Below are the code and all the weights of a small trained network. Each question names an input and a target symbol and asks about switching units off, where a switched-off unit gives its printed mean instead of its output.

import numpy as np


def w(rows, s, z=0):
    codes = np.array(rows[::2]) - 128.0
    scale = np.full(codes.shape[1], s)
    scale[-1] = z or s
    return codes * scale


def norm(h):
    return h / np.sqrt((h * h).mean(-1, keepdims=True) + 1e-5)


def f(y):
    return y / 2 * (1 + np.tanh(0.7978845608 * (y + 0.044715 * y**3)))


def softmax(a):
    e = np.exp(a - a.max(-1, keepdims=True))
    return e / e.sum(-1, keepdims=True)


def log_softmax(a):
    a = a - a.max(-1, keepdims=True)
    return a - np.log(np.exp(a).sum(-1, keepdims=True))


def net(x, mask):
    ids = ['γεζηθμξσφω'.index(c) for c in x.split()]
    T = len(ids)
    res = E[ids] + P[:T]
    q, k, v = (norm(res) @ M[0].T for M in (Q, K, V))
    z = softmax(np.where(np.tri(T) > 0, q @ k.T / 3**0.5, -1e9)) @ v
    res = res + np.where(mask[0], z, O[0][:, -1]) @ O[0][:, :-1]
    y = f(norm(res) @ A[0][:, :-1].T + A[0][:, -1])
    res = res + np.where(mask[1:17], y, B[0][:, -1]) @ B[0][:, :-1]
    return log_softmax(norm(res)[-1] @ U[:, :-1].T + U[:, -1])


Q, K, V, O, A, B = {}, {}, {}, {}, {}, {}
E = w([
[179,167,117,152,130,145,90,109,143,115],'γ',
[43,109,57,2,192,46,98,229,172,115],'ε',
[151,175,144,156,120,153,132,170,113,119],'ζ',
[141,128,102,168,163,121,141,82,118,100],'η',
[91,93,125,150,117,128,144,79,118,146],'θ',
[98,150,119,183,151,158,121,118,134,159],'μ',
[168,110,94,125,105,157,138,97,145,106],'ξ',
[166,123,136,118,81,187,104,144,150,139],'σ',
[110,143,151,130,76,125,121,115,116,155],'φ',
[127,94,132,135,92,152,166,133,110,105],'ω',
],0.0049)
P = w([
[117,109,131,121,145,98,107,149,114,119],'0',
[83,148,104,58,145,134,114,146,88,130],'1',
[101,152,63,120,102,155,121,123,55,126],'2',
[107,100,73,122,152,67,116,187,147,157],'3',
[109,95,157,253,92,123,108,120,196,82],'4',
[105,158,38,39,140,143,134,169,60,154],'5',
[63,176,159,208,93,202,111,30,171,3],'6',
],0.0032)
Q[0] = w([
[95,175,76,78,122,188,106,117,59,88],'h0',
[189,116,238,188,127,120,142,98,173,111],'h0',
[115,166,254,151,112,203,133,51,105,73],'h0',
],0.009)
K[0] = w([
[125,65,155,162,149,20,130,183,239,143],'h0',
[133,155,121,180,73,188,143,82,68,147],'h0',
[181,114,135,255,57,135,146,110,137,144],'h0',
],0.0081)
V[0] = w([
[199,175,151,75,73,181,104,228,129,160],'h0',
[53,114,211,113,100,97,164,163,66,245],'h0',
[154,2,110,73,42,134,168,118,124,86],'h0',
],0.0035)
O[0] = w([
[63,180,119,49,184,221,74,51,94,4,76],'h0',
[145,230,152,157,83,200,233,22,171,158,63],'h0',
[98,169,34,76,118,52,131,156,217,71,248],'h0',
],0.0039,0.0017)
A[0] = w([
[132,121,134,156,251,56,201,63,95,73,95],'n0',
[69,219,116,84,141,105,211,109,232,71,96],'n1',
[243,210,126,153,166,124,32,88,171,172,78],'n2',
[178,219,133,169,122,127,110,210,110,99,116],'n3',
[191,253,214,97,147,179,254,31,208,134,2],'n4',
[104,58,163,93,132,145,42,96,45,113,108],'n5',
[50,63,122,150,153,78,159,16,118,166,60],'n6',
[153,184,55,123,71,89,144,73,175,93,63],'n7',
[188,109,231,116,210,235,133,9,66,117,17],'n8',
[192,173,150,157,65,79,227,92,173,207,57],'n9',
[189,95,96,174,129,191,55,142,143,127,105],'n10',
[217,105,248,162,166,132,204,60,39,204,43],'n11',
[133,95,137,114,158,140,89,172,112,160,107],'n12',
[75,154,175,39,179,153,99,119,169,81,91],'n13',
[147,158,152,144,95,215,152,79,133,176,137],'n14',
[188,85,160,156,143,43,130,194,117,187,82],'n15',
],0.0047,0.0058)
B[0] = w([
[137,184,107,86,91,206,47,117,115,98,98],'n0',
[203,63,162,179,133,147,151,79,150,136,250],'n1',
[114,79,151,131,139,132,58,133,36,147,102],'n2',
[98,130,168,68,173,130,159,110,145,113,138],'n3',
[2,28,128,84,101,109,125,19,104,124,146],'n4',
[193,144,181,130,167,93,116,95,141,167,181],'n5',
[63,108,132,56,138,141,132,97,138,111,113],'n6',
[172,104,131,109,178,69,166,126,141,158,183],'n7',
[103,162,180,94,151,81,241,217,162,97,144],'n8',
[114,233,184,112,79,74,20,107,100,142,186],'n9',
[118,107,136,131,182,134,142,125,159,188,152],'n10',
[170,76,102,72,112,218,45,172,241,122,137],'n11',
[122,120,140,112,130,136,107,75,107,121,131],'n12',
[134,146,121,213,77,142,120,118,113,107,161],'n13',
[101,90,143,102,125,102,96,166,179,117,189],'n14',
[119,146,120,118,57,205,178,105,80,47,161],'n15',
],0.0054,0.0025)
U = w([
[178,69,187,142,219,90,50,107,42,170,243],'γ',
[52,154,77,224,184,161,140,145,148,209,16],'ε',
[91,197,231,104,206,136,215,190,125,72,192],'ζ',
[140,48,135,190,36,163,195,175,21,108,62],'η',
[142,243,155,142,38,39,95,127,138,185,218],'θ',
[149,79,159,57,83,249,70,190,223,195,3],'μ',
[81,90,64,78,151,26,60,215,142,52,42],'ξ',
[164,208,61,152,119,218,74,57,112,30,144],'σ',
[24,63,150,62,108,125,145,2,150,138,229],'φ',
[249,112,97,141,165,84,230,62,209,171,141],'ω',
],0.0048,0.00061)

Each question gives the input, a string of symbols that net reads in full, and the target symbol t.
The units are the heads (3 rows each of Q, K, V and O) and the neurons (one row each of A and B). Each row of codes is followed by its name. A weight is (code - 128) times the scale printed after its matrix; where a second scale follows, it is the last column's (O, A, B and U).
mask holds one flag per unit, heads first, then neurons. A switched-off unit (its flag False) gives its mean, the last column of its rows in O or B, instead of its output. The means were averaged over made-up inputs and are rounded, as every weight is.
A unit's drop is (log p(t) with every unit on - log p(t) with that unit switched off) / (log p(t) with every unit on - log p(t) with every unit switched off).
The circuit of an input: a set's keep is (log p(t) with only the set's units on - log p(t) with every unit switched off) / (log p(t) with every unit on - log p(t) with every unit switched off). Starting from the 12 units with the biggest drops (on a tie, the unit counted first), units are removed one at a time, each time the one whose removal leaves the highest keep (on an exact tie, the one counted first), for as long as the keep stays at least 0.8.
units of the circuit, in order: the units of the circuit, biggest drop first
top k neurons: the k neurons with the biggest drops, biggest first
drop when u is switched off: that unit's drop, to one decimal
input ξ η θ φ γ, target θ: units of the circuit, in order : (h0, n9)
input ω ζ γ ω, target ζ: units of the circuit, in order : (h0, n8)
input γ η ω θ, target η: units of the circuit, in order : (h0, n15)
input φ θ η, target φ: units of the circuit, in order : (h0, n4)
input ω ω ζ σ, target ω: units of the circuit, in order : (h0, n1)
input ξ ω ζ ω, target ω: top 2 neurons : (n1, n7)
input θ μ ω μ θ ξ, target μ: units of the circuit, in order : (h0, n11)
input θ ζ σ ω γ φ ζ, target γ: top 2 neurons : (n5, n8)
input ε γ θ θ, target φ: units of the circuit, in order : (n6)
input ε ε ω φ ω θ ζ, target ω: units of the circuit, in order : (h0, n1, n7)
input σ σ ξ θ, target σ: units of the circuit, in order : (h0, n13)
input ω η ζ ξ γ, target ζ: top 2 neurons : (n8, n1)
input ω ω γ μ ζ, target γ: units of the circuit, in order : (h0, n5)
input ζ η σ ε ξ γ, target γ: top neuron : (n2)
input θ φ ω γ φ, target ω: top 2 neurons : (n1, n7)
input ε ξ η, target σ: top 2 neurons : (n0, n4)
input σ γ φ μ ζ σ σ, target ζ: top 3 neurons : (n8, n1, n11)
input ξ σ η ω γ σ ω, target γ: drop when n5 is switched off : 0.3
input θ ζ γ γ ω ω, target γ: drop when n5 is switched off : 0.2
input σ γ η μ, target γ: drop when h0 is switched off : 1.7
